Below are the code and all the weights of a small trained network. Each question names an input and a class and asks about switching units off, where a switched-off unit gives its printed mean instead of its output.

import numpy as np


def w(rows, s, z=0):
    codes = np.array(rows[::2]) - 128.0
    scale = np.full(codes.shape[1], s)
    scale[-1] = z or s
    return codes * scale


def norm(h):
    return h / np.sqrt((h * h).mean(-1, keepdims=True) + 1e-5)


def f(y):
    return y / 2 * (1 + np.tanh(0.7978845608 * (y + 0.044715 * y**3)))


def log_softmax(a):
    a = a - a.max(-1, keepdims=True)
    return a - np.log(np.exp(a).sum(-1, keepdims=True))


def net(x, mask):
    res = np.array(x, float).reshape(1, 4) / 4 @ E
    u = 0
    for l in range(4):
        y = f(norm(res) @ A[l][:, :-1].T + A[l][:, -1])
        res = res + np.where(mask[u : u + 6], y, B[l][:, -1]) @ B[l][:, :-1]
        u += 6
    return log_softmax(norm(res)[-1] @ U[:, :-1].T + U[:, -1])


A, B = {}, {}
E = w([
[98,61,151,183,68,140],'x0',
[249,165,130,149,103,181],'x1',
[157,61,69,183,194,126],'x2',
[105,211,144,254,147,118],'x3',
],0.01)
A[0] = w([
[199,140,51,132,151,255,104],'0.n0',
[178,125,153,186,83,157,75],'0.n1',
[225,203,133,68,72,159,123],'0.n2',
[133,211,120,177,108,129,47],'0.n3',
[177,66,203,127,84,146,157],'0.n4',
[142,133,232,144,11,193,3],'0.n5',
],0.0095,0.007)
B[0] = w([
[175,102,232,108,158,98,218],'0.n0',
[141,139,167,132,36,129,158],'0.n1',
[93,134,213,73,87,115,254],'0.n2',
[152,77,97,89,158,169,153],'0.n3',
[113,116,103,165,65,136,205],'0.n4',
[108,220,61,50,205,2,170],'0.n5',
],0.0091,0.0058)
A[1] = w([
[95,105,137,78,127,186,83],'1.n0',
[97,73,52,119,103,159,24],'1.n1',
[215,92,34,189,158,137,4],'1.n2',
[135,29,138,85,118,79,86],'1.n3',
[173,153,142,115,255,87,81],'1.n4',
[11,183,98,177,132,42,153],'1.n5',
],0.0092,0.004)
B[1] = w([
[116,183,154,193,28,136,145],'1.n0',
[109,133,21,115,81,95,140],'1.n1',
[31,125,251,160,216,106,151],'1.n2',
[184,118,35,189,97,185,210],'1.n3',
[80,191,30,138,153,92,187],'1.n4',
[41,88,201,98,167,254,255],'1.n5',
],0.0078,0.0053)
A[2] = w([
[167,101,100,160,200,153,102],'2.n0',
[184,245,153,71,80,74,125],'2.n1',
[108,181,123,58,123,101,106],'2.n2',
[84,143,111,150,214,89,138],'2.n3',
[127,63,189,99,97,123,91],'2.n4',
[125,147,82,165,161,5,1],'2.n5',
],0.012,0.0062)
B[2] = w([
[189,235,166,114,89,129,159],'2.n0',
[46,72,199,148,247,45,255],'2.n1',
[17,150,103,172,78,180,183],'2.n2',
[147,185,125,92,179,108,183],'2.n3',
[201,141,120,206,104,182,172],'2.n4',
[227,194,117,255,50,236,131],'2.n5',
],0.0095,0.008)
A[3] = w([
[115,211,119,168,88,170,79],'3.n0',
[173,101,137,121,91,188,54],'3.n1',
[75,245,162,117,127,61,191],'3.n2',
[93,86,45,110,68,95,6],'3.n3',
[69,154,148,176,68,97,22],'3.n4',
[76,155,131,76,94,112,117],'3.n5',
],0.013,0.0024)
B[3] = w([
[207,43,89,105,88,207,140],'3.n0',
[32,169,213,254,87,175,148],'3.n1',
[55,73,10,68,178,134,255],'3.n2',
[171,14,73,129,138,84,166],'3.n3',
[102,203,207,155,116,199,166],'3.n4',
[90,126,216,139,154,254,178],'3.n5',
],0.0097,0.0089)
U = w([
[136,131,162,186,20,187,162],'0',
[184,236,11,119,170,95,98],'1',
[126,25,12,132,72,102,129],'2',
[6,170,154,76,209,124,177],'3',
[207,137,197,115,149,57,117],'4',
[133,186,91,103,58,70,2],'5',
],0.017,0.0087)

Each question gives the input, the list of numbers given to net, and the class t.
The units are the neurons (one row each of A and B). Each row of codes is followed by its name. A weight is (code - 128) times the scale printed after its matrix; where a second scale follows, it is the last column's (A, B and U).
mask holds one flag per neuron, layer by layer. A switched-off neuron (its flag False) gives its mean, the last column of its row in B, instead of its output. The means were averaged over made-up inputs and are rounded, as every weight is.
A unit's drop is (log p(t) with every unit on - log p(t) with that unit switched off) / (log p(t) with every unit on - log p(t) with every unit switched off).
The circuit of an input: a set's keep is (log p(t) with only the set's units on - log p(t) with every unit switched off) / (log p(t) with every unit on - log p(t) with every unit switched off). Starting from the 12 units with the biggest drops (on a tie, the unit counted first), units are removed one at a time, each time the one whose removal leaves the highest keep (on an exact tie, the one counted first), for as long as the keep stays at least 0.8.
units of the circuit, in order: the units of the circuit, biggest drop first
most important unit: the unit with the biggest drop
top k neurons: the k neurons with the biggest drops, biggest first
k most important neurons of layer l: the k neurons of layer l with the biggest drops, biggest first
input [2,1,0,7], class 0: units of the circuit, in order => 2.n1
input [-1,7,8,-4], class 4: top 3 neurons => 0.n0; 2.n2; 1.n5
input [6,8,0,-1], class 4: units of the circuit, in order => 0.n0; 2.n2
input [-2,-4,4,-2], class 1: 2 most important neurons of layer 2 => 2.n1; 2.n3
input [6,0,3,-1], class 2: units of the circuit, in order => 1.n1; 0.n0; 1.n5
input [-1,-8,8,-4], class 2: units of the circuit, in order => 2.n1; 1.n3
input [5,-8,-4,-8], class 2: top 2 neurons => 3.n3; 0.n2
input [6,2,8,5], class 4: units of the circuit, in order => 2.n2; 3.n2; 3.n1
input [-8,-1,3,-2], class 1: top 3 neurons => 1.n4; 2.n5; 1.n5
input [7,-6,3,2], class 0: units of the circuit, in order => 2.n1; 3.n2
input [4,7,-5,-7], class 3: top 2 neurons => 0.n5; 2.n1
input [8,-1,-1,7], class 0: top 2 neurons => 2.n1; 3.n2
input [-2,4,4,1], class 4: top 3 neurons => 0.n0; 0.n5; 2.n2
input [0,5,4,-4], class 0: most important unit => 3.n1
input [3,4,0,7], class 0: top 4 neurons => 0.n1; 0.n2; 2.n1; 2.n3
input [-3,-8,-5,-8], class 2: 4 most important neurons of layer 0 => 0.n2; 0.n0; 0.n5; 0.n1
input [-6,-8,3,-6], class 2: 2 most important neurons of layer 1 => 1.n3; 1.n2
input [-1,-1,6,-5], class 1: top 3 neurons => 0.n2; 2.n0; 1.n2
input [3,-1,-3,-2], class 0: top 2 neurons => 2.n1; 1.n5
input [-1,3,2,-3], class 0: most important unit => 0.n5
